Here is a tiny trained network, its code and every weight. The questions are about switching its units off for an input and a class, where a switched-off unit gives its printed mean instead of its output.

import numpy as np


def w(rows, s, z=0):
    codes = np.array(rows[::2]) - 128.0
    scale = np.full(codes.shape[1], s)
    scale[-1] = z or s
    return codes * scale


def f(y):
    return np.maximum(y, 0)


def log_softmax(a):
    a = a - a.max(-1, keepdims=True)
    return a - np.log(np.exp(a).sum(-1, keepdims=True))


def net(x, mask):
    res = np.array(x, float).reshape(1, 6) / 4 @ E
    y = f(res @ A[0][:, :-1].T + A[0][:, -1])
    res = res + np.where(mask, y, B[0][:, -1]) @ B[0][:, :-1]
    return log_softmax(res[-1] @ U[:, :-1].T + U[:, -1])


A, B = {}, {}
E = w([
[96,61,192,248,89,120,67,129,123],'x0',
[149,169,93,137,177,174,58,36,49],'x1',
[128,127,126,135,117,142,142,123,125],'x2',
[129,138,138,131,135,129,132,126,135],'x3',
[25,203,101,132,79,206,73,164,190],'x4',
[136,128,127,135,122,146,141,122,134],'x5',
],0.012)
A[0] = w([
[117,83,206,209,118,107,74,76,84,219],'n1',
[123,85,164,80,116,77,232,208,188,128],'n2',
[209,134,102,59,216,143,145,57,21,135],'n3',
[149,171,93,49,135,127,171,109,114,184],'n4',
[119,146,125,137,124,170,28,22,92,212],'n5',
[60,212,81,121,127,197,84,154,148,9],'n6',
[120,123,110,164,152,165,81,134,116,34],'n7',
[60,103,193,177,57,160,96,218,200,107],'n8',
[177,31,179,151,152,70,169,111,125,22],'n9',
[136,189,62,28,150,141,176,180,159,79],'n10',
[126,66,178,253,132,119,64,103,91,20],'n11',
[171,133,93,139,157,145,141,102,126,124],'n12',
[133,138,110,150,147,99,116,164,114,122],'n13',
[153,114,122,124,128,100,164,162,180,180],'n14',
[81,204,62,115,102,157,74,110,185,160],'n15',
[93,155,94,183,179,171,58,57,82,2],'n16',
],0.0072,0.0084)
B[0] = w([
[120,145,181,69,92,207,118,177,109,237],'n1',
[221,64,155,123,183,124,236,101,47,232],'n2',
[61,158,59,218,107,45,67,95,173,252],'n3',
[108,120,74,150,152,42,124,86,140,215],'n4',
[169,90,112,157,169,79,174,62,112,224],'n5',
[252,5,110,133,218,49,249,51,62,178],'n6',
[91,152,141,109,103,154,117,162,136,136],'n7',
[55,211,75,177,33,88,39,137,209,243],'n8',
[115,152,196,76,82,222,108,198,116,185],'n9',
[152,108,190,72,101,230,124,177,103,202],'n10',
[227,25,122,99,196,72,229,91,61,189],'n11',
[116,139,108,156,101,97,112,133,125,159],'n12',
[134,122,141,125,143,138,134,129,140,134],'n13',
[153,127,155,115,126,157,128,152,112,192],'n14',
[145,114,187,55,107,193,161,184,69,212],'n15',
[128,175,217,58,71,254,120,233,94,164],'n16',
],0.0083,0.013)
U = w([
[190,85,127,134,214,76,167,58,94,255],'0',
[117,148,191,68,110,209,109,210,118,41],'1',
[6,190,53,242,104,80,44,113,236,57],'2',
],0.011,0.00051)

Each question gives the input, the list of numbers given to net, and the class t.
The units are the neurons (one row each of A and B). Each row of codes is followed by its name. A weight is (code - 128) times the scale printed after its matrix; where a second scale follows, it is the last column's (A, B and U).
mask holds one flag per neuron, in row order. A switched-off neuron (its flag False) gives its mean, the last column of its row in B, instead of its output. The means were averaged over made-up inputs and are rounded, as every weight is.
A unit's drop is (log p(t) with every unit on - log p(t) with that unit switched off) / (log p(t) with every unit on - log p(t) with every unit switched off).
The circuit of an input: a set's keep is (log p(t) with only the set's units on - log p(t) with every unit switched off) / (log p(t) with every unit on - log p(t) with every unit switched off). Starting from the 12 units with the biggest drops (on a tie, the unit counted first), units are removed one at a time, each time the one whose removal leaves the highest keep (on an exact tie, the one counted first), for as long as the keep stays at least 0.8.
units of the circuit, in order: the units of the circuit, biggest drop first
k most important neurons: the k neurons with the biggest drops, biggest first
drop of u: that unit's drop, to one decimal
input [-6,7,-6,0,0,6], class 2: units of the circuit, in order => (n3)
input [8,-5,2,-1,-5,5], class 1: 2 most important neurons => (n9, n1)
input [-2,2,6,6,8,4], class 0: 2 most important neurons => (n6, n1)
input [-6,5,-8,-2,0,6], class 2: 2 most important neurons => (n3, n2)
input [0,3,8,7,-7,-5], class 2: 3 most important neurons => (n3, n2, n6)
input [-2,4,-1,-8,8,4], class 0: 4 most important neurons => (n6, n5, n1, n9)
input [7,4,-7,6,1,-5], class 1: 4 most important neurons => (n1, n16, n6, n2)
input [6,1,-6,-6,6,-6], class 1: 3 most important neurons => (n3, n15, n1)
input [1,0,4,0,2,2], class 2: 2 most important neurons => (n2, n10)
input [-4,7,4,8,5,-5], class 0: 2 most important neurons => (n6, n5)
input [6,1,3,4,7,-2], class 1: 3 most important neurons => (n3, n15, n1)
input [-3,-6,4,0,0,4], class 0: 3 most important neurons => (n2, n1, n9)
input [-4,4,-4,6,8,3], class 0: 2 most important neurons => (n6, n5)
input [-8,5,-5,-6,4,5], class 0: units of the circuit, in order => (n6)
input [6,-3,5,5,-6,6], class 1: 2 most important neurons => (n9, n1)
input [6,-6,7,7,-4,-8], class 1: drop of n9 => 0.2
input [0,2,-5,2,8,8], class 0: drop of n1 => 0.5
input [-7,4,-7,-6,0,3], class 2: drop of n3 => 0.7
